Below are the code and all the weights of a small trained network. Each question names an input and a target symbol and asks about switching units off, where a switched-off unit gives its printed mean instead of its output.

import numpy as np


def w(rows, s, z=0):
    codes = np.array(rows[::2]) - 128.0
    scale = np.full(codes.shape[1], s)
    scale[-1] = z or s
    return codes * scale


def norm(h):
    return h / np.sqrt((h * h).mean(-1, keepdims=True) + 1e-5)


def f(y):
    return y / 2 * (1 + np.tanh(0.7978845608 * (y + 0.044715 * y**3)))


def softmax(a):
    e = np.exp(a - a.max(-1, keepdims=True))
    return e / e.sum(-1, keepdims=True)


def log_softmax(a):
    a = a - a.max(-1, keepdims=True)
    return a - np.log(np.exp(a).sum(-1, keepdims=True))


def net(x, mask):
    ids = ['αδθστφψ'.index(c) for c in x.split()]
    T = len(ids)
    res = E[ids] + P[:T]
    u = 0
    for l in range(2):
        q, k, v = (norm(res) @ M[l].T for M in (Q, K, V))
        z = softmax(np.where(np.tri(T) > 0, q @ k.T / 2**0.5, -1e9)) @ v
        res = res + np.where(mask[u], z, O[l][:, -1]) @ O[l][:, :-1]
        u += 1
        y = f(norm(res) @ A[l][:, :-1].T + A[l][:, -1])
        res = res + np.where(mask[u : u + 8], y, B[l][:, -1]) @ B[l][:, :-1]
        u += 8
    return log_softmax(norm(res)[-1] @ U[:, :-1].T + U[:, -1])


Q, K, V, O, A, B = {}, {}, {}, {}, {}, {}
E = w([
[157,68,90,50,85,38,112,50,121,5,35,134],'α',
[116,107,182,116,140,153,157,74,114,69,120,188],'δ',
[72,109,117,159,130,74,79,93,154,152,194,169],'θ',
[98,138,178,115,155,55,96,167,165,119,192,114],'σ',
[137,78,75,177,153,164,173,107,199,135,117,67],'τ',
[150,202,190,128,120,163,163,79,216,155,3,198],'φ',
[185,112,168,148,238,125,209,67,103,143,108,128],'ψ',
],0.0067)
P = w([
[134,187,48,156,51,62,178,252,60,94,89,100],'0',
[2,117,99,127,176,115,107,92,78,85,84,103],'1',
[37,156,123,117,154,135,117,70,75,123,141,101],'2',
[66,153,133,105,148,147,130,92,98,128,153,108],'3',
[84,146,157,95,153,149,126,108,108,126,151,114],'4',
[112,103,155,99,160,168,108,145,120,122,142,118],'5',
[118,97,157,87,148,178,100,148,132,133,148,129],'6',
[111,92,157,87,148,195,83,148,128,125,137,137],'7',
[120,76,155,86,145,198,86,155,132,146,125,140],'8',
],0.0039)
Q[0] = w([
[105,144,154,168,116,21,2,174,149,192,228,134],'L0H1',
[81,96,151,111,114,130,89,128,122,99,123,162],'L0H1',
],0.0078)
K[0] = w([
[207,162,3,140,19,9,196,178,38,83,41,59],'L0H1',
[166,10,184,192,146,233,214,125,88,146,58,131],'L0H1',
],0.0034)
V[0] = w([
[171,96,254,106,156,154,131,166,15,23,119,239],'L0H1',
[65,115,151,50,38,69,9,83,174,101,112,220],'L0H1',
],0.003)
O[0] = w([
[54,136,124,71,69,157,225,171,111,65,162,202,141],'L0H1',
[182,176,65,173,56,136,62,139,105,3,191,158,250],'L0H1',
],0.0045,0.0024)
A[0] = w([
[236,179,201,90,90,248,170,135,167,134,80,198,133],'L0N1',
[78,236,201,54,95,120,94,170,214,178,125,140,95],'L0N2',
[150,93,157,66,170,202,193,103,210,253,122,151,123],'L0N3',
[214,189,106,195,169,187,66,105,100,111,170,108,144],'L0N4',
[93,165,26,148,70,132,160,157,114,24,180,119,181],'L0N5',
[117,121,88,177,115,69,16,139,41,222,35,57,5],'L0N6',
[161,206,93,148,121,119,136,120,84,104,141,17,69],'L0N7',
[117,72,129,143,188,123,61,103,215,136,80,30,164],'L0N8',
],0.004,0.0023)
B[0] = w([
[91,23,183,201,28,98,38,86,134,130,106,161,161],'L0N1',
[72,108,57,172,143,128,108,50,105,172,126,182,151],'L0N2',
[175,100,86,127,176,226,77,143,80,132,113,163,153],'L0N3',
[40,62,128,151,90,118,153,200,37,145,111,120,179],'L0N4',
[207,149,187,134,138,210,149,120,152,213,141,97,255],'L0N5',
[207,168,197,152,107,152,204,75,60,79,209,170,136],'L0N6',
[114,70,168,104,185,117,138,120,109,169,90,186,125],'L0N7',
[145,91,138,120,2,151,171,150,180,126,199,83,204],'L0N8',
],0.0046,0.0041)
Q[1] = w([
[92,219,123,56,145,92,21,145,215,154,253,130],'L1H1',
[171,150,82,38,53,117,122,69,182,63,37,105],'L1H1',
],0.0069)
K[1] = w([
[229,240,74,220,65,103,133,195,161,153,157,153],'L1H1',
[96,151,177,127,160,207,2,102,180,113,227,112],'L1H1',
],0.0058)
V[1] = w([
[153,175,99,146,201,221,82,151,136,181,177,169],'L1H1',
[135,179,197,43,212,25,144,253,157,140,154,58],'L1H1',
],0.0036)
O[1] = w([
[2,52,215,204,129,129,74,196,111,182,169,126,1],'L1H1',
[129,105,151,121,188,212,88,67,114,25,158,97,29],'L1H1',
],0.0059,0.0007)
A[1] = w([
[187,215,149,208,50,113,60,178,91,89,194,139,191],'L1N1',
[122,68,200,117,77,126,115,135,78,148,195,202,166],'L1N2',
[132,101,91,111,189,81,192,132,46,212,64,156,6],'L1N3',
[199,173,77,146,145,52,210,225,106,201,79,194,95],'L1N4',
[18,112,107,106,85,83,134,124,99,133,164,116,193],'L1N5',
[164,189,56,90,120,69,85,139,194,154,120,140,117],'L1N6',
[220,220,68,121,150,171,85,96,123,68,118,77,6],'L1N7',
[140,108,193,151,159,188,48,103,1,63,142,133,96],'L1N8',
],0.0044,0.0018)
B[1] = w([
[135,110,5,105,162,43,110,183,62,110,87,112,247],'L1N1',
[156,135,163,104,62,99,205,174,82,108,70,144,253],'L1N2',
[54,95,73,27,148,136,45,130,106,111,145,96,138],'L1N3',
[23,114,207,158,195,231,102,56,163,124,141,129,177],'L1N4',
[190,158,120,153,158,124,102,204,63,96,112,103,195],'L1N5',
[181,127,160,142,115,139,100,86,185,88,2,108,167],'L1N6',
[136,76,98,61,149,133,131,53,96,71,71,87,173],'L1N7',
[179,156,147,216,69,113,129,185,206,151,125,194,212],'L1N8',
],0.0048,0.0032)
U = w([
[212,120,72,27,129,106,117,58,114,67,85,124,235],'α',
[122,254,172,91,108,184,244,153,125,116,157,214,2],'δ',
[148,134,65,181,107,49,116,223,55,128,151,132,174],'θ',
[149,130,170,217,167,185,78,124,172,20,203,162,1],'σ',
[196,70,180,169,105,137,202,65,140,223,169,45,88],'τ',
[86,181,131,208,122,120,87,107,213,189,27,160,173],'φ',
[15,31,117,51,192,182,129,129,59,147,123,140,148],'ψ',
],0.0049,0.00083)

Each question gives the input, a string of symbols that net reads in full, and the target symbol t.
The units are the heads (2 rows each of Q, K, V and O) and the neurons (one row each of A and B). Each row of codes is followed by its name. A weight is (code - 128) times the scale printed after its matrix; where a second scale follows, it is the last column's (O, A, B and U).
mask holds one flag per unit, layer by layer, with each layer's heads first. A switched-off unit (its flag False) gives its mean, the last column of its rows in O or B, instead of its output. The means were averaged over made-up inputs and are rounded, as every weight is.
A unit's drop is (log p(t) with every unit on - log p(t) with that unit switched off) / (log p(t) with every unit on - log p(t) with every unit switched off).
The circuit of an input: a set's keep is (log p(t) with only the set's units on - log p(t) with every unit switched off) / (log p(t) with every unit on - log p(t) with every unit switched off). Starting from the 12 units with the biggest drops (on a tie, the unit counted first), units are removed one at a time, each time the one whose removal leaves the highest keep (on an exact tie, the one counted first), for as long as the keep stays at least 0.8.
circuit, biggest first: the units of the circuit, biggest drop first
top k neurons: the k neurons with the biggest drops, biggest first
top k neurons in layer l: the k neurons of layer l with the biggest drops, biggest first
drop of u: that unit's drop, to one decimal
input θ θ τ θ α ψ, target ψ: top 3 neurons : L0N4; L1N3; L0N5
input ψ ψ θ φ ψ, target θ: top 3 neurons in layer 1 : L1N8; L1N4; L1N3
input δ α σ, target δ: top 2 neurons : L0N5; L0N1
input α φ τ φ α α ψ α ψ, target α: circuit, biggest first : L1H1
input ψ δ ψ, target δ: top 2 neurons : L1N8; L0N2
input τ δ δ ψ θ ψ θ τ σ, target τ: top 2 neurons in layer 0 : L0N8; L0N6
input ψ φ θ α θ, target ψ: circuit, biggest first : L0H1; L0N3
input θ θ θ θ α θ α, target θ: top 4 neurons in layer 0 : L0N5; L0N8; L0N1; L0N6
input ψ σ ψ, target σ: top 3 neurons in layer 1 : L1N8; L1N1; L1N2
input φ α α α δ τ σ, target φ: circuit, biggest first : L1H1; L0N1; L1N4; L1N6
input α α τ θ ψ ψ, target ψ: top 3 neurons : L1N3; L0N5; L0N4
input τ δ α α α σ θ, target τ: top 2 neurons : L0N8; L0N6
input δ θ σ ψ θ θ α α ψ, target θ: top 2 neurons in layer 0 : L0N4; L0N1
input α τ δ, target δ: top neuron in layer 0 : L0N8
input α σ θ θ σ θ τ α, target σ: top 3 neurons in layer 0 : L0N5; L0N4; L0N1
input φ α φ α τ α α θ θ, target φ: top 2 neurons in layer 1 : L1N4; L1N6
input σ φ δ θ θ θ α σ α, target σ: top 3 neurons in layer 0 : L0N8; L0N1; L0N5
input σ θ α θ τ θ τ θ θ, target σ: drop of L1N8 : 0.2
input σ α σ σ ψ θ ψ α δ, target δ: drop of L1N1 : 0.1
input θ α σ σ δ θ φ θ θ, target θ: drop of L1N1 : 0.1
input θ α α α δ δ α, target δ: top neuron : L0N5
